Below is a small trained network, with its code and all its weights. Each question gives an input and a target symbol and asks what happens when units are switched off, that is, made to give their printed mean instead of their output.

import numpy as np


def w(rows, s, z=0):
    codes = np.array(rows[::2]) - 128.0
    scale = np.full(codes.shape[1], s)
    scale[-1] = z or s
    return codes * scale


def softmax(a):
    e = np.exp(a - a.max(-1, keepdims=True))
    return e / e.sum(-1, keepdims=True)


def log_softmax(a):
    a = a - a.max(-1, keepdims=True)
    return a - np.log(np.exp(a).sum(-1, keepdims=True))


def net(x, mask):
    ids = ['ΔΘΞαβγελσ'.index(c) for c in x.split()]
    T = len(ids)
    res = E[ids] + P[:T]
    u = 0
    for l in range(2):
        r = res
        for j in range(3):
            rows = slice(2 * j, 2 * j + 2)
            q, k, v = (r @ M[l][rows].T for M in (Q, K, V))
            z = softmax(np.where(np.tri(T) > 0, q @ k.T / 2**0.5, -1e9)) @ v
            o = O[l][rows]
            res = res + np.where(mask[u + j], z, o[:, -1]) @ o[:, :-1]
        u += 3
    return log_softmax(res[-1] @ U[:, :-1].T + U[:, -1])


Q, K, V, O = {}, {}, {}, {}
E = w([
[36,149,142,160,216,180],'Δ',
[203,15,61,111,94,219],'Θ',
[58,124,84,129,23,41],'Ξ',
[203,209,201,165,159,52],'α',
[176,84,106,59,178,69],'β',
[148,95,133,56,168,62],'γ',
[192,142,218,184,61,183],'ε',
[126,78,113,47,160,81],'λ',
[81,64,232,9,93,145],'σ',
],0.013)
P = w([
[104,140,131,181,161,116],'0',
[124,101,141,186,160,115],'1',
[124,80,146,197,171,102],'2',
[123,61,167,197,166,96],'3',
[121,42,173,192,159,94],'4',
[114,36,178,175,131,94],'5',
[118,119,143,98,132,120],'6',
[116,140,133,65,121,127],'7',
[122,157,125,48,111,132],'8',
[132,166,98,40,93,140],'9',
[150,177,80,32,87,145],'10',
[149,196,79,20,75,149],'11',
[162,216,72,14,72,155],'12',
[144,227,59,2,59,156],'13',
],0.009)
Q[0] = w([
[128,71,115,17,218,102],'0.h1',
[110,64,173,202,171,66],'0.h1',
[170,142,123,239,98,167],'0.h2',
[229,109,174,88,76,143],'0.h2',
[124,26,110,173,181,44],'0.h3',
[77,223,105,2,146,190],'0.h3',
],0.0098)
K[0] = w([
[143,121,133,87,49,104],'0.h1',
[142,3,172,174,125,101],'0.h1',
[106,189,117,242,156,103],'0.h2',
[175,109,170,201,140,199],'0.h2',
[74,12,154,188,125,123],'0.h3',
[133,190,95,59,86,175],'0.h3',
],0.012)
V[0] = w([
[195,86,37,95,214,155],'0.h1',
[148,119,231,156,209,230],'0.h1',
[77,122,98,46,254,113],'0.h2',
[150,75,128,74,77,244],'0.h2',
[236,60,124,67,34,36],'0.h3',
[109,186,102,130,34,120],'0.h3',
],0.0057)
O[0] = w([
[72,179,82,52,126,129,108],'0.h1',
[101,225,150,142,47,213,74],'0.h1',
[156,128,130,201,97,131,251],'0.h2',
[104,80,254,69,104,115,85],'0.h2',
[79,123,157,249,170,132,33],'0.h3',
[127,15,151,177,157,115,87],'0.h3',
],0.0071,0.0026)
Q[1] = w([
[106,108,182,247,183,213],'1.h1',
[143,121,104,90,206,65],'1.h1',
[164,79,121,3,58,176],'1.h2',
[164,47,90,118,113,98],'1.h2',
[138,147,140,116,215,185],'1.h3',
[210,118,102,90,115,151],'1.h3',
],0.012)
K[1] = w([
[159,188,119,175,33,112],'1.h1',
[145,97,171,41,126,84],'1.h1',
[67,136,80,162,119,247],'1.h2',
[104,97,67,181,117,127],'1.h2',
[129,162,89,79,70,110],'1.h3',
[78,169,153,167,124,121],'1.h3',
],0.014)
V[1] = w([
[157,129,183,124,75,112],'1.h1',
[137,147,98,121,70,104],'1.h1',
[115,93,118,79,64,122],'1.h2',
[80,108,127,157,124,164],'1.h2',
[254,107,147,93,156,114],'1.h3',
[151,94,83,162,69,185],'1.h3',
],0.012)
O[1] = w([
[159,147,151,191,4,108,7],'1.h1',
[142,92,137,29,26,42,116],'1.h1',
[153,44,177,95,192,108,74],'1.h2',
[20,93,135,209,150,207,128],'1.h2',
[251,124,133,3,140,187,3],'1.h3',
[139,39,68,233,40,166,59],'1.h3',
],0.0074,0.0019)
U = w([
[171,138,172,178,69,156,155],'Δ',
[170,96,150,132,179,131,127],'Θ',
[74,93,246,91,118,146,4],'Ξ',
[78,78,80,96,51,2,166],'α',
[196,34,21,121,85,237,143],'β',
[181,120,101,53,110,158,65],'γ',
[180,210,132,156,132,67,83],'ε',
[149,142,101,85,155,98,24],'λ',
[46,204,121,155,190,196,205],'σ',
],0.0064,0.0034)

Each question gives the input, a string of symbols that net reads in full, and the target symbol t.
The units are the heads (2 rows each of Q, K, V and O). Each row of codes is followed by its name. A weight is (code - 128) times the scale printed after its matrix; where a second scale follows, it is the last column's (O and U).
mask holds one flag per head, layer by layer. A switched-off head (its flag False) gives its mean, the last column of its rows in O, instead of its output. The means were averaged over made-up inputs and are rounded, as every weight is.
A unit's drop is (log p(t) with every unit on - log p(t) with that unit switched off) / (log p(t) with every unit on - log p(t) with every unit switched off).
The circuit of an input: a set's keep is (log p(t) with only the set's units on - log p(t) with every unit switched off) / (log p(t) with every unit on - log p(t) with every unit switched off). Starting from all 6 units, units are removed one at a time, each time the one whose removal leaves the highest keep (on an exact tie, the one counted first), for as long as the keep stays at least 0.8.
units of the circuit, in order: the units of the circuit, biggest drop first
unit that matters most: the unit with the biggest drop
which heads matter: for each layer, one digit per head in row order, 1 if its drop is at least 0.15 and else 0, layers parted by /
drop when u is switched off: that unit's drop, to one decimal
input α Δ λ Δ Δ Θ σ Ξ Δ α Ξ Ξ λ, target Θ: which heads matter : 101 / 100
input Δ Δ Ξ Δ Ξ Ξ ε λ β α Δ, target α: unit that matters most : 1.h1
input Δ β Δ, target γ: which heads matter : 001 / 011
input Δ Ξ β Δ λ Δ γ Ξ, target γ: units of the circuit, in order : (0.h3; 1.h3; 0.h1)
input γ Ξ β β γ Θ Θ γ Δ Ξ Θ β, target Θ: units of the circuit, in order : (0.h3; 0.h1; 1.h1)
input Δ Δ Δ β, target α: which heads matter : 101 / 101
input Δ Ξ β Δ γ ε Θ Ξ Ξ β, target Θ: units of the circuit, in order : (0.h3; 0.h1; 1.h2)
input Ξ β Ξ Ξ Θ Δ Δ Ξ, target β: units of the circuit, in order : (1.h3; 0.h3; 1.h1)
input Δ β λ Δ ε Δ Δ Δ Δ β, target α: units of the circuit, in order : (0.h1; 1.h3)
input Θ Δ Δ Δ Δ Ξ β Δ Θ, target σ: units of the circuit, in order : (1.h3; 1.h1)
input γ Δ ε Δ, target Δ: which heads matter : 100 / 100
input Δ α Δ β Δ β Δ β Ξ Ξ β Δ, target γ: units of the circuit, in order : (0.h3; 1.h3; 1.h2)
input Ξ σ Δ σ β Ξ Δ λ Ξ, target σ: units of the circuit, in order : (1.h1; 1.h2)
input Θ β ε Δ Δ Ξ Δ β Θ Δ Δ Θ ε, target σ: unit that matters most : 0.h2
input Δ Θ Δ Ξ β Θ Θ Δ, target β: drop when 1.h3 is switched off : 1.0
input β Ξ Δ β Θ Δ Δ Θ, target σ: drop when 1.h3 is switched off : 0.4
input Ξ Ξ Δ Δ λ α γ λ γ Ξ, target σ: drop when 0.h2 is switched off : 0.2
